Below are the code and all the weights of a small trained network. Each question names an input and a class and asks about switching units off, where a switched-off unit gives its printed mean instead of its output.

import numpy as np


def w(rows, s, z=0):
    codes = np.array(rows[::2]) - 128.0
    scale = np.full(codes.shape[1], s)
    scale[-1] = z or s
    return codes * scale


def norm(h):
    return h / np.sqrt((h * h).mean(-1, keepdims=True) + 1e-5)


def f(y):
    return y / 2 * (1 + np.tanh(0.7978845608 * (y + 0.044715 * y**3)))


def log_softmax(a):
    a = a - a.max(-1, keepdims=True)
    return a - np.log(np.exp(a).sum(-1, keepdims=True))


def net(x, mask):
    res = np.array(x, float).reshape(1, 4) / 4 @ E
    u = 0
    for l in range(2):
        y = f(norm(res) @ A[l][:, :-1].T + A[l][:, -1])
        res = res + np.where(mask[u : u + 3], y, B[l][:, -1]) @ B[l][:, :-1]
        u += 3
    return log_softmax(norm(res)[-1] @ U[:, :-1].T + U[:, -1])


A, B = {}, {}
E = w([
[85,224,136],'x0',
[128,128,127],'x1',
[156,158,250],'x2',
[3,46,175],'x3',
],0.0043)
A[0] = w([
[173,110,94,98],'L0N0',
[129,158,50,154],'L0N1',
[104,245,155,5],'L0N2',
],0.012,0.0021)
B[0] = w([
[119,101,111,174],'L0N0',
[145,126,1,251],'L0N1',
[95,240,115,251],'L0N2',
],0.0057,0.0026)
A[1] = w([
[211,36,137,1],'L1N0',
[181,158,218,99],'L1N1',
[251,169,103,58],'L1N2',
],0.014,0.0039)
B[1] = w([
[57,249,92,201],'L1N0',
[155,77,40,224],'L1N1',
[108,90,204,255],'L1N2',
],0.022,0.0038)
U = w([
[95,243,122,194],'0',
[197,72,51,1],'1',
[109,81,252,154],'2',
],0.02,0.00082)

Each question gives the input, the list of numbers given to net, and the class t.
The units are the neurons (one row each of A and B). Each row of codes is followed by its name. A weight is (code - 128) times the scale printed after its matrix; where a second scale follows, it is the last column's (A, B and U).
mask holds one flag per neuron, layer by layer. A switched-off neuron (its flag False) gives its mean, the last column of its row in B, instead of its output. The means were averaged over made-up inputs and are rounded, as every weight is.
A unit's drop is (log p(t) with every unit on - log p(t) with that unit switched off) / (log p(t) with every unit on - log p(t) with every unit switched off).
The circuit of an input: a set's keep is (log p(t) with only the set's units on - log p(t) with every unit switched off) / (log p(t) with every unit on - log p(t) with every unit switched off). Starting from all 6 units, units are removed one at a time, each time the one whose removal leaves the highest keep (on an exact tie, the one counted first), for as long as the keep stays at least 0.8.
circuit, biggest first: the units of the circuit, biggest drop first
most important unit: the unit with the biggest drop
top k neurons in layer l: the k neurons of layer l with the biggest drops, biggest first
drop when u is switched off: that unit's drop, to one decimal
input [0,4,7,7], class 1: circuit, biggest first : L1N1, L1N2, L0N1
input [-3,-6,-3,3], class 0: circuit, biggest first : L1N2, L1N1
input [-1,5,3,-8], class 2: most important unit : L1N2
input [5,-5,7,1], class 1: top 2 neurons in layer 1 : L1N1, L1N0
input [4,-8,-6,0], class 1: top 2 neurons in layer 0 : L0N1, L0N2
input [-1,4,-1,3], class 2: circuit, biggest first : L1N1, L1N0
input [-5,-8,-3,-5], class 0: top 2 neurons in layer 0 : L0N2, L0N0
input [-7,-5,-5,-3], class 0: top 2 neurons in layer 1 : L1N0, L1N1
input [4,-4,-4,8], class 2: top 2 neurons in layer 1 : L1N0, L1N1
input [3,-8,-1,5], class 2: top 2 neurons in layer 0 : L0N2, L0N1
input [-7,-1,-7,7], class 0: top 2 neurons in layer 0 : L0N2, L0N1
input [2,4,-3,-5], class 2: top 2 neurons in layer 1 : L1N2, L1N1
input [4,5,7,-5], class 1: top 2 neurons in layer 1 : L1N1, L1N0
input [-2,0,-2,-8], class 2: circuit, biggest first : L1N2
input [5,-5,-7,8], class 2: top 2 neurons in layer 1 : L1N0, L1N1
input [-6,3,-3,-5], class 0: top 2 neurons in layer 0 : L0N2, L0N0
input [-7,6,2,3], class 0: drop when L0N0 is switched off : 0.0
input [-5,-1,6,0], class 1: drop when L1N1 is switched off : 1.0
input [-8,-4,5,0], class 0: drop when L1N0 is switched off : 0.9
input [-6,-2,3,-4], class 0: circuit, biggest first : L1N0
